Below are the code and all the weights of a small trained network. Each question names an input and a class and asks about switching units off, where a switched-off unit gives its printed mean instead of its output.

import numpy as np


def w(rows, s, z=0):
    codes = np.array(rows[::2]) - 128.0
    scale = np.full(codes.shape[1], s)
    scale[-1] = z or s
    return codes * scale


def norm(h):
    return h / np.sqrt((h * h).mean(-1, keepdims=True) + 1e-5)


def f(y):
    return y / 2 * (1 + np.tanh(0.7978845608 * (y + 0.044715 * y**3)))


def log_softmax(a):
    a = a - a.max(-1, keepdims=True)
    return a - np.log(np.exp(a).sum(-1, keepdims=True))


def net(x, mask):
    res = np.array(x, float).reshape(1, 7) / 4 @ E
    u = 0
    for l in range(2):
        y = f(norm(res) @ A[l][:, :-1].T + A[l][:, -1])
        res = res + np.where(mask[u : u + 8], y, B[l][:, -1]) @ B[l][:, :-1]
        u += 8
    return log_softmax(norm(res)[-1] @ U[:, :-1].T + U[:, -1])


A, B = {}, {}
E = w([
[191,199,173],'x0',
[102,244,49],'x1',
[253,131,131],'x2',
[131,175,127],'x3',
[214,141,101],'x4',
[127,72,70],'x5',
[150,115,200],'x6',
],0.0048)
A[0] = w([
[186,97,50,72],'0.n1',
[141,124,47,108],'0.n2',
[85,157,50,125],'0.n3',
[50,56,121,52],'0.n4',
[4,101,153,99],'0.n5',
[84,186,182,195],'0.n6',
[151,144,102,252],'0.n7',
[32,68,105,59],'0.n8',
],0.011,0.003)
B[0] = w([
[73,24,99,182],'0.n1',
[82,97,108,176],'0.n2',
[93,75,96,211],'0.n3',
[98,130,136,216],'0.n4',
[33,131,243,254],'0.n5',
[215,254,57,207],'0.n6',
[57,155,123,202],'0.n7',
[66,145,174,232],'0.n8',
],0.0062,0.0042)
A[1] = w([
[106,56,146,87],'1.n1',
[109,138,11,253],'1.n2',
[127,80,196,231],'1.n3',
[101,177,85,125],'1.n4',
[54,163,147,104],'1.n5',
[192,17,111,122],'1.n6',
[156,95,195,46],'1.n7',
[105,114,17,165],'1.n8',
],0.012,0.0028)
B[1] = w([
[141,195,94,184],'1.n1',
[121,48,243,253],'1.n2',
[143,201,2,220],'1.n3',
[225,74,185,178],'1.n4',
[154,79,101,209],'1.n5',
[126,106,28,201],'1.n6',
[106,93,116,147],'1.n7',
[165,51,199,223],'1.n8',
],0.0076,0.005)
U = w([
[127,133,114,2],'0',
[173,204,141,201],'1',
[184,111,8,134],'2',
[4,163,137,153],'3',
[81,89,91,112],'4',
[119,76,144,93],'5',
[130,105,137,217],'6',
[77,175,105,28],'7',
],0.021,0.0077)

Each question gives the input, the list of numbers given to net, and the class t.
The units are the neurons (one row each of A and B). Each row of codes is followed by its name. A weight is (code - 128) times the scale printed after its matrix; where a second scale follows, it is the last column's (A, B and U).
mask holds one flag per neuron, layer by layer. A switched-off neuron (its flag False) gives its mean, the last column of its row in B, instead of its output. The means were averaged over made-up inputs and are rounded, as every weight is.
A unit's drop is (log p(t) with every unit on - log p(t) with that unit switched off) / (log p(t) with every unit on - log p(t) with every unit switched off).
The circuit of an input: a set's keep is (log p(t) with only the set's units on - log p(t) with every unit switched off) / (log p(t) with every unit on - log p(t) with every unit switched off). Starting from the 12 units with the biggest drops (on a tie, the unit counted first), units are removed one at a time, each time the one whose removal leaves the highest keep (on an exact tie, the one counted first), for as long as the keep stays at least 0.8.
units of the circuit, in order: the units of the circuit, biggest drop first
k most important neurons: the k neurons with the biggest drops, biggest first
top k neurons in layer l: the k neurons of layer l with the biggest drops, biggest first
drop of u: that unit's drop, to one decimal
input [-7,6,6,-2,7,2,5], class 4: most important neuron -> 0.n1
input [-1,-3,2,-5,-4,7,-1], class 2: units of the circuit, in order -> 1.n3, 1.n1
input [1,7,3,0,-5,-1,3], class 1: 2 most important neurons -> 0.n6, 0.n1
input [-6,-6,3,-5,-3,-7,-1], class 3: top 2 neurons in layer 1 -> 1.n4, 1.n6
input [-7,8,1,-5,1,-8,4], class 5: 2 most important neurons -> 0.n3, 1.n2
input [-3,-5,6,1,-1,-2,-8], class 2: top 2 neurons in layer 1 -> 1.n6, 1.n1
input [-4,-3,0,-4,-3,5,-8], class 3: 2 most important neurons -> 0.n8, 0.n5
input [0,-2,7,2,0,7,-7], class 6: top 2 neurons in layer 0 -> 0.n5, 0.n7
input [4,4,-7,-3,3,0,2], class 1: top 2 neurons in layer 0 -> 0.n6, 0.n1
input [0,-4,6,-1,-3,-8,6], class 1: top 2 neurons in layer 0 -> 0.n1, 0.n3
input [2,7,1,0,-3,-8,-8], class 1: top 2 neurons in layer 0 -> 0.n6, 0.n1
input [-7,-6,-8,-4,-3,6,6], class 3: drop of 0.n5 -> 0.1
input [-1,2,-2,-4,6,-1,-6], class 5: drop of 1.n2 -> 0.1
input [8,-4,-6,8,-4,-8,1], class 1: drop of 0.n6 -> 0.2
input [-7,-7,7,-1,3,3,-4], class 2: top neuron in layer 1 -> 1.n6
input [-2,-8,-4,-2,4,1,-6], class 3: top 2 neurons in layer 0 -> 0.n8, 0.n4
